Small tables with named rows and columns. After each table, cells are looked up by row and column.

Table zamuz
fields: viku, pep, dati
neti: [28, 42, 87]
buka: [79, 24, 53]
rab: [67, 43, 76]
kotala: [63, 74, 31]
pamov: [20, 83, 35]

dati of buka: 53
pep of neti: 42
pep of rab: 43
pep of kotala: 74
viku of neti: 28
dati of kotala: 31
dati of neti: 87
viku of kotala: 63
viku of buka: 79
dati of pamov: 35
dati of rab: 76
pep of pamov: 83
viku of pamov: 20
pep of buka: 24
viku of rab: 67

zas
|  | piz | pugu | zevof | sode | bogas |
|---|---|---|---|---|---|
| gal | -2.17 | 4.49 | -0.36 | -8.98 | 4.22 |
| logi | 3.08 | 1.60 | 7.52 | -4.80 | 5.35 |
| miz | -1.78 | 3.74 | 2.63 | 0.60 | -2.97 |

miz, bogas => -2.97
gal, bogas => 4.22
miz, zevof => 2.63
gal, zevof => -0.36
logi, bogas => 5.35
logi, sode => -4.80
logi, zevof => 7.52
logi, pugu => 1.60
gal, piz => -2.17
logi, piz => 3.08
miz, sode => 0.60
gal, pugu => 4.49
miz, pugu => 3.74
Row with the largest sode: miz

bifu =
columns: zepe, ririr, maroguz, sudole, vuru, fabodu, bilu, tik
pape: [114, 164, 196, 145, 140, 150, 165, 213]
lumafe: [136, 140, 151, 113, 157, 61, 100, 168]
mirimon: [180, 228, 139, 128, 165, 22, 217, 156]
funoz: [175, 105, 178, 113, 103, 188, 92, 205]

pape, zepe: 114
pape, maroguz: 196
mirimon, maroguz: 139
lumafe, sudole: 113
pape, tik: 213
pape, sudole: 145
mirimon, sudole: 128
funoz, tik: 205
funoz, fabodu: 188
funoz, bilu: 92
mirimon, zepe: 180
lumafe, maroguz: 151

Table fegumad
	tibog	rut	gukesim	lod	gilu	zokone	muf	bibeda	kar	nozulim
mibi	312	378	217	370	368	429	351	341	358	322
kamagu	277	382	328	456	319	359	311	461	267	258
vud	205	389	274	340	340	376	287	460	448	329
mude	293	377	325	328	366	354	327	311	460	366
kis	393	307	229	273	481	387	275	146	409	271
teg	422	424	375	370	349	321	269	754	422	386
sugupi	390	271	392	351	284	315	437	500	282	436
sokekov	336	271	414	447	341	377	283	505	181	425
soniti	405	257	380	227	436	335	286	553	356	289
lapu	351	159	115	242	309	346	450	450	261	447

gukesim of lapu is 115
rut of teg is 424
nozulim of sokekov is 425
lod of kamagu is 456
zokone of sugupi is 315
tibog of soniti is 405
gilu of kis is 481
gukesim of soniti is 380
gilu of sugupi is 284
nozulim of sugupi is 436
lod of teg is 370
rut of mude is 377
rut of mibi is 378
tibog of kis is 393
kar of teg is 422
muf of soniti is 286
lod of sugupi is 351
zokone of sokekov is 377

Table lozud
cols = dezu, vodezed, mefilo, vefuso, pog, rabado, kikifab, tazu
nik: [0.4, 0.5, 0.6, 0.4, 0.5, 0.3, 0.5, 0.3]
sonenok: [0.0, 0.3, 0.3, 0.0, 0.4, 0.6, 0.1, 0.6]
lagolo: [0.7, 0.4, 0.5, 0.7, 0.3, 0.4, 0.6, 0.3]
des: [0.3, 0.7, 0.4, 0.5, 0.5, 0.0, 0.1, 0.4]
genog: [0.2, 0.4, 0.8, 0.3, 0.7, 0.7, 0.6, 0.2]
zorap: [0.7, 0.5, 0.5, 0.7, 0.4, 0.3, 0.6, 0.3]
pezus: [0.2, 0.4, 0.8, 0.3, 0.6, 0.7, 0.5, 0.2]

What is the vodezed of lagolo in lozud? 0.4
What is the pog of nik in lozud? 0.5
What is the kikifab of genog in lozud? 0.6
What is the mefilo of lagolo in lozud? 0.5
What is the rabado of zorap in lozud? 0.3
What is the vefuso of sonenok in lozud? 0.0
What is the pog of sonenok in lozud? 0.4
What is the vefuso of genog in lozud? 0.3
What is the dezu of zorap in lozud? 0.7
What is the rabado of lagolo in lozud? 0.4
What is the vefuso of nik in lozud? 0.4
What is the mefilo of nik in lozud? 0.6
What is the vodezed of sonenok in lozud? 0.3
What is the pog of pezus in lozud? 0.6
What is the pog of zorap in lozud? 0.4
What is the mefilo of sonenok in lozud? 0.3
What is the tazu of zorap in lozud? 0.3
What is the kikifab of sonenok in lozud? 0.1
What is the tazu of des in lozud? 0.4

leti =
         tugin  suma  sosoput
sape      28.8  31.9     65.8
bok       65.9  37.2      1.6
nep       19.1  49.0     42.0
vugesar   45.2  39.0     45.2
sidavaz   11.4  19.6     93.5
figopor   16.8  45.9     55.2
vokimip   13.2  20.2     80.2
kene      24.6  26.9     54.8
movono    14.5  33.9     67.1
saz       60.2  47.1      8.8

What is the sosoput of movono in leti? 67.1
What is the sosoput of vokimip in leti? 80.2
What is the suma of kene in leti? 26.9
What is the suma of vokimip in leti? 20.2
What is the sosoput of figopor in leti? 55.2
What is the tugin of sape in leti? 28.8
What is the suma of vugesar in leti? 39.0
What is the suma of saz in leti? 47.1
Which row has the largest suma? nep

vebibu
fields: nini, pon
kesil: [1.3, 4.4]
rof: [1.3, 6.5]
gop: [1.4, 5.5]
gumo: [1.5, 7.7]

What is the pon of kesil in vebibu? 4.4
What is the pon of gumo in vebibu? 7.7
What is the pon of gop in vebibu? 5.5
What is the nini of rof in vebibu? 1.3
What is the nini of gop in vebibu? 1.4
What is the pon of rof in vebibu? 6.5
What is the nini of kesil in vebibu? 1.3
What is the nini of gumo in vebibu? 1.5

feba:
        zeg  vuzek
sovis    87      6
nogal   114     60
zenili  195      6
lol      63     33
mik      87      6
gukana  141     60
dum     195     60
rogovi   87     33

zenili, vuzek: 6
sovis, zeg: 87
rogovi, vuzek: 33
sovis, vuzek: 6
dum, zeg: 195
mik, vuzek: 6
mik, zeg: 87
nogal, vuzek: 60

gereg.csv
,bel,degeteg,mulopuf,lotimar,som
renu,0.595,0.618,0.602,0.577,0.561
rem,0.573,0.364,0.944,0.874,0.702
sudi,0.587,0.621,0.577,0.590,0.581
ruvam,0.580,0.558,0.603,0.573,0.541
kef,0.600,0.601,0.562,0.615,0.608
semib,0.324,0.989,0.926,0.859,0.240

kef, lotimar: 0.615
rem, bel: 0.573
rem, degeteg: 0.364
semib, mulopuf: 0.926
rem, som: 0.702
semib, som: 0.240
renu, som: 0.561
sudi, degeteg: 0.621
semib, bel: 0.324
sudi, bel: 0.587
sudi, som: 0.581
rem, mulopuf: 0.944
kef, degeteg: 0.601
kef, bel: 0.600
ruvam, degeteg: 0.558
semib, lotimar: 0.859
Which row has the largest degeteg? semib

